Below is a small trained network, with its code and all its weights. Each question gives an input and a class and asks what happens when units are switched off, that is, made to give their printed mean instead of their output.

import numpy as np


def w(rows, s, z=0):
    codes = np.array(rows[::2]) - 128.0
    scale = np.full(codes.shape[1], s)
    scale[-1] = z or s
    return codes * scale


def norm(h):
    return h / np.sqrt((h * h).mean(-1, keepdims=True) + 1e-5)


def f(y):
    return np.maximum(y, 0)


def log_softmax(a):
    a = a - a.max(-1, keepdims=True)
    return a - np.log(np.exp(a).sum(-1, keepdims=True))


def net(x, mask):
    res = np.array(x, float).reshape(1, 7) / 4 @ E
    u = 0
    for l in range(3):
        y = f(norm(res) @ A[l][:, :-1].T + A[l][:, -1])
        res = res + np.where(mask[u : u + 3], y, B[l][:, -1]) @ B[l][:, :-1]
        u += 3
    return log_softmax(norm(res)[-1] @ U[:, :-1].T + U[:, -1])


A, B = {}, {}
E = w([
[147,148,123,106,105,150,111,141,112,115,121],'x0',
[141,104,128,122,109,131,138,113,154,123,123],'x1',
[134,127,178,115,204,112,46,151,154,150,39],'x2',
[110,110,121,147,120,141,98,146,140,115,133],'x3',
[31,206,82,134,43,103,156,27,131,114,102],'x4',
[135,132,118,122,118,139,118,132,131,123,122],'x5',
[186,101,139,177,188,65,3,60,78,111,150],'x6',
],0.0071)
A[0] = w([
[92,153,158,86,118,146,187,254,194,172,86,115],'0.n1',
[55,183,152,126,82,116,80,11,115,126,16,3],'0.n2',
[167,91,97,135,114,144,165,144,89,86,231,103],'0.n3',
],0.0055,0.0016)
B[0] = w([
[116,83,71,36,130,51,176,127,170,112,134,253],'0.n1',
[151,197,122,182,146,79,171,251,189,81,170,252],'0.n2',
[146,210,97,185,172,100,182,64,133,66,182,211],'0.n3',
],0.011,0.0051)
A[1] = w([
[37,165,137,164,2,197,194,120,107,147,129,50],'1.n1',
[88,173,117,126,80,123,214,168,136,90,158,82],'1.n2',
[84,131,88,101,177,195,248,191,180,106,126,2],'1.n3',
],0.0075,0.0024)
B[1] = w([
[116,105,254,77,184,95,29,99,47,210,65,169],'1.n1',
[164,96,177,137,69,136,83,138,141,200,50,255],'1.n2',
[50,198,117,230,66,123,12,101,76,200,152,241],'1.n3',
],0.0074,0.0083)
A[2] = w([
[85,191,82,162,73,3,116,166,91,110,219,253],'2.n1',
[50,165,120,79,176,100,185,227,245,61,74,55],'2.n2',
[37,43,110,11,116,120,91,107,63,192,109,98],'2.n3',
],0.0057,0.00056)
B[2] = w([
[117,63,88,49,71,209,171,129,143,144,123,255],'2.n1',
[176,128,87,155,168,215,170,18,81,85,214,184],'2.n2',
[194,153,192,218,194,96,120,147,73,2,138,171],'2.n3',
],0.0093,0.0096)
U = w([
[102,124,32,77,15,142,138,109,138,153,140,43],'0',
[180,131,65,155,174,101,134,118,109,2,179,97],'1',
[126,124,244,137,126,100,5,131,84,189,54,252],'2',
],0.009,0.0026)

Each question gives the input, the list of numbers given to net, and the class t.
The units are the neurons (one row each of A and B). Each row of codes is followed by its name. A weight is (code - 128) times the scale printed after its matrix; where a second scale follows, it is the last column's (A, B and U).
mask holds one flag per neuron, layer by layer. A switched-off neuron (its flag False) gives its mean, the last column of its row in B, instead of its output. The means were averaged over made-up inputs and are rounded, as every weight is.
A unit's drop is (log p(t) with every unit on - log p(t) with that unit switched off) / (log p(t) with every unit on - log p(t) with every unit switched off).
The circuit of an input: a set's keep is (log p(t) with only the set's units on - log p(t) with every unit switched off) / (log p(t) with every unit on - log p(t) with every unit switched off). Starting from all 9 units, units are removed one at a time, each time the one whose removal leaves the highest keep (on an exact tie, the one counted first), for as long as the keep stays at least 0.8.
circuit, biggest first: the units of the circuit, biggest drop first
unit that matters most: the unit with the biggest drop
k most important neurons: the k neurons with the biggest drops, biggest first
drop when u is switched off: that unit's drop, to one decimal
input [-8,3,5,-8,2,-5,6], class 1: circuit, biggest first : [1.n2]
input [-7,4,-3,-3,2,-2,8], class 0: 2 most important neurons : [2.n3; 2.n1]
input [0,3,3,7,-6,6,-8], class 1: 2 most important neurons : [0.n1; 2.n3]
input [-6,2,7,-3,-8,7,-1], class 1: 2 most important neurons : [1.n2; 1.n3]
input [1,-4,7,-1,4,-5,0], class 0: 2 most important neurons : [2.n3; 0.n2]
input [0,8,3,-7,-7,2,-2], class 1: 2 most important neurons : [1.n2; 0.n1]
input [-7,-7,2,0,-7,6,-3], class 1: circuit, biggest first : [0.n1; 0.n2; 2.n3]
input [5,3,-6,-6,1,-5,-1], class 2: 3 most important neurons : [1.n1; 0.n1; 0.n2]
input [7,7,8,-4,0,8,-5], class 1: circuit, biggest first : [2.n2; 2.n1]
input [-6,-1,-4,-3,4,8,-1], class 2: circuit, biggest first : [1.n1; 0.n1]
input [0,-8,-1,-4,3,-5,6], class 0: 2 most important neurons : [2.n1; 2.n3]
input [1,7,4,-6,-2,-5,-1], class 1: 2 most important neurons : [0.n2; 1.n2]
input [-7,-3,0,6,8,-2,-4], class 2: 2 most important neurons : [1.n1; 1.n2]
input [0,8,4,-5,-1,3,-6], class 1: 3 most important neurons : [0.n1; 2.n3; 0.n2]
input [6,3,-6,1,8,8,0], class 2: 3 most important neurons : [1.n1; 1.n2; 0.n1]
input [1,-6,-1,3,2,3,6], class 0: unit that matters most : 2.n1
input [8,1,3,0,-7,4,-7], class 1: 3 most important neurons : [0.n1; 2.n3; 0.n2]
input [-2,5,-2,4,3,-8,6], class 0: 2 most important neurons : [2.n1; 2.n3]
input [-5,-1,6,3,4,4,4], class 1: drop when 1.n1 is switched off : 0.0
input [1,-1,-3,-5,-8,5,-3], class 0: drop when 1.n3 is switched off : 0.3
input [-7,-6,-5,8,3,-2,-5], class 2: drop when 1.n1 is switched off : 0.4
input [8,-8,-4,7,3,0,-6], class 2: unit that matters most : 1.n1
